Below is a small trained network, with its code and all its weights. Each question gives an input and a target symbol and asks what happens when units are switched off, that is, made to give their printed mean instead of their output.

import numpy as np


def w(rows, s, z=0):
    codes = np.array(rows[::2]) - 128.0
    scale = np.full(codes.shape[1], s)
    scale[-1] = z or s
    return codes * scale


def norm(h):
    return h / np.sqrt((h * h).mean(-1, keepdims=True) + 1e-5)


def f(y):
    return np.maximum(y, 0)


def softmax(a):
    e = np.exp(a - a.max(-1, keepdims=True))
    return e / e.sum(-1, keepdims=True)


def log_softmax(a):
    a = a - a.max(-1, keepdims=True)
    return a - np.log(np.exp(a).sum(-1, keepdims=True))


def net(x, mask):
    ids = ['αβγεζηθλξπστφψω'.index(c) for c in x.split()]
    T = len(ids)
    res = E[ids] + P[:T]
    r = norm(res)
    for j in range(2):
        rows = slice(2 * j, 2 * j + 2)
        q, k, v = (r @ M[0][rows].T for M in (Q, K, V))
        z = softmax(np.where(np.tri(T) > 0, q @ k.T / 2**0.5, -1e9)) @ v
        o = O[0][rows]
        res = res + np.where(mask[j], z, o[:, -1]) @ o[:, :-1]
    y = f(norm(res) @ A[0][:, :-1].T + A[0][:, -1])
    res = res + np.where(mask[2:10], y, B[0][:, -1]) @ B[0][:, :-1]
    return log_softmax(norm(res)[-1] @ U[:, :-1].T + U[:, -1])


Q, K, V, O, A, B = {}, {}, {}, {}, {}, {}
E = w([
[215,57,145,114,158],'α',
[201,43,137,122,149],'β',
[231,135,128,217,125],'γ',
[99,136,80,159,121],'ε',
[115,195,92,201,103],'ζ',
[174,93,134,135,144],'η',
[54,96,40,142,138],'θ',
[131,27,85,149,146],'λ',
[88,77,137,248,175],'ξ',
[122,127,30,253,101],'π',
[86,167,148,116,156],'σ',
[121,60,211,59,18],'τ',
[185,152,136,186,129],'φ',
[155,148,104,198,114],'ψ',
[148,218,131,110,195],'ω',
],0.017)
P = w([
[249,121,2,138,76],'0',
[142,70,94,177,146],'1',
[133,86,104,189,165],'2',
[128,96,107,196,170],'3',
[121,103,110,198,170],'4',
[119,106,113,198,167],'5',
[114,109,113,201,161],'6',
[113,113,114,202,159],'7',
[115,120,116,202,154],'8',
],0.0093)
Q[0] = w([
[135,118,114,182,71],'h0',
[140,125,110,248,157],'h0',
[108,97,136,132,135],'h1',
[150,73,58,139,124],'h1',
],0.013)
K[0] = w([
[145,96,162,202,90],'h0',
[100,120,169,81,2],'h0',
[82,130,201,234,115],'h1',
[200,77,75,123,22],'h1',
],0.0081)
V[0] = w([
[105,167,116,97,185],'h0',
[90,167,161,78,71],'h0',
[44,152,254,114,141],'h1',
[179,223,14,3,182],'h1',
],0.0095)
O[0] = w([
[114,110,65,149,106,79],'h0',
[71,211,189,99,179,42],'h0',
[123,102,80,254,171,1],'h1',
[124,130,122,79,31,77],'h1',
],0.0091,0.0088)
A[0] = w([
[170,37,56,94,3,254],'n0',
[148,160,31,119,183,150],'n1',
[104,99,92,198,171,167],'n2',
[70,193,82,106,147,156],'n3',
[133,52,72,132,113,125],'n4',
[115,180,127,95,205,120],'n5',
[58,186,39,125,107,161],'n6',
[76,136,154,109,175,94],'n7',
],0.014,0.0063)
B[0] = w([
[242,90,189,215,6,249],'n0',
[140,75,205,121,69,159],'n1',
[155,144,140,70,65,194],'n2',
[196,96,34,196,176,143],'n3',
[110,249,98,86,135,176],'n4',
[96,156,77,66,50,146],'n5',
[145,90,152,179,254,156],'n6',
[91,55,124,128,47,137],'n7',
],0.0084,0.018)
U = w([
[216,143,134,90,22,210],'α',
[200,66,109,239,194,203],'β',
[98,63,127,71,114,4],'γ',
[182,118,129,61,213,101],'ε',
[117,147,158,44,133,114],'ζ',
[130,34,33,110,158,49],'η',
[59,124,220,156,154,130],'θ',
[123,247,182,86,127,48],'λ',
[136,225,41,166,174,181],'ξ',
[184,226,162,116,198,9],'π',
[186,195,5,42,130,65],'σ',
[42,143,77,156,60,56],'τ',
[161,101,149,75,203,57],'φ',
[107,121,37,101,104,85],'ψ',
[107,226,116,111,94,13],'ω',
],0.011,0.0027)

Each question gives the input, a string of symbols that net reads in full, and the target symbol t.
The units are the heads (2 rows each of Q, K, V and O) and the neurons (one row each of A and B). Each row of codes is followed by its name. A weight is (code - 128) times the scale printed after its matrix; where a second scale follows, it is the last column's (O, A, B and U).
mask holds one flag per unit, heads first, then neurons. A switched-off unit (its flag False) gives its mean, the last column of its rows in O or B, instead of its output. The means were averaged over made-up inputs and are rounded, as every weight is.
A unit's drop is (log p(t) with every unit on - log p(t) with that unit switched off) / (log p(t) with every unit on - log p(t) with every unit switched off).
The circuit of an input: a set's keep is (log p(t) with only the set's units on - log p(t) with every unit switched off) / (log p(t) with every unit on - log p(t) with every unit switched off). Starting from all 10 units, units are removed one at a time, each time the one whose removal leaves the highest keep (on an exact tie, the one counted first), for as long as the keep stays at least 0.8.
circuit, biggest first: the units of the circuit, biggest drop first
unit that matters most: the unit with the biggest drop
top k neurons: the k neurons with the biggest drops, biggest first
heads that matter: for each layer, one digit per head in row order, 1 if its drop is at least 0.15 and else 0, layers parted by /
drop of u: that unit's drop, to one decimal
input τ λ γ, target π: circuit, biggest first	h0, n0
input ψ ζ β σ τ π, target β: top 3 neurons	n3, n6, n4
input ξ ζ ξ α π ζ γ τ π, target β: circuit, biggest first	n3, h0, n6
input ω π τ ω φ λ β ξ φ, target λ: circuit, biggest first	h0, n0
input ζ ζ π ζ ξ σ ω ω, target β: top 3 neurons	n6, n3, n4
input τ ζ γ ζ, target ξ: top 3 neurons	n0, n3, n5
input λ ε π τ ω π σ, target τ: unit that matters most	h0
input ζ ω ζ α ξ ζ θ β ω, target β: top 4 neurons	n3, n6, n2, n4
input ξ σ λ θ σ, target β: heads that matter	11
input σ ω φ θ σ τ λ ζ, target ξ: circuit, biggest first	h0, n0, n3
input τ γ α, target ε: heads that matter	10
input φ π σ ω ω β ζ π ζ, target β: circuit, biggest first	n6, n4
input ψ ξ η ξ τ α, target ε: circuit, biggest first	n0, h0
input λ τ ζ ε η σ, target τ: top 4 neurons	n5, n0, n7, n4
input ξ β γ σ ξ ξ ξ σ σ, target β: heads that matter	01
input α π ξ ψ ξ τ θ, target η: heads that matter	10
input ξ ξ τ λ γ λ φ, target λ: top 3 neurons	n0, n5, n6
input β σ σ λ θ σ π π θ, target β: top 3 neurons	n6, n3, n2
input ε ζ ξ σ φ θ φ θ, target β: drop of n3	0.3
input ε θ η θ ξ, target α: drop of n2	2.8
input ζ ω θ ξ ζ, target β: drop of n2	0.1
input ψ τ γ ω ω ξ ξ ξ ω, target σ: drop of n0	1.0
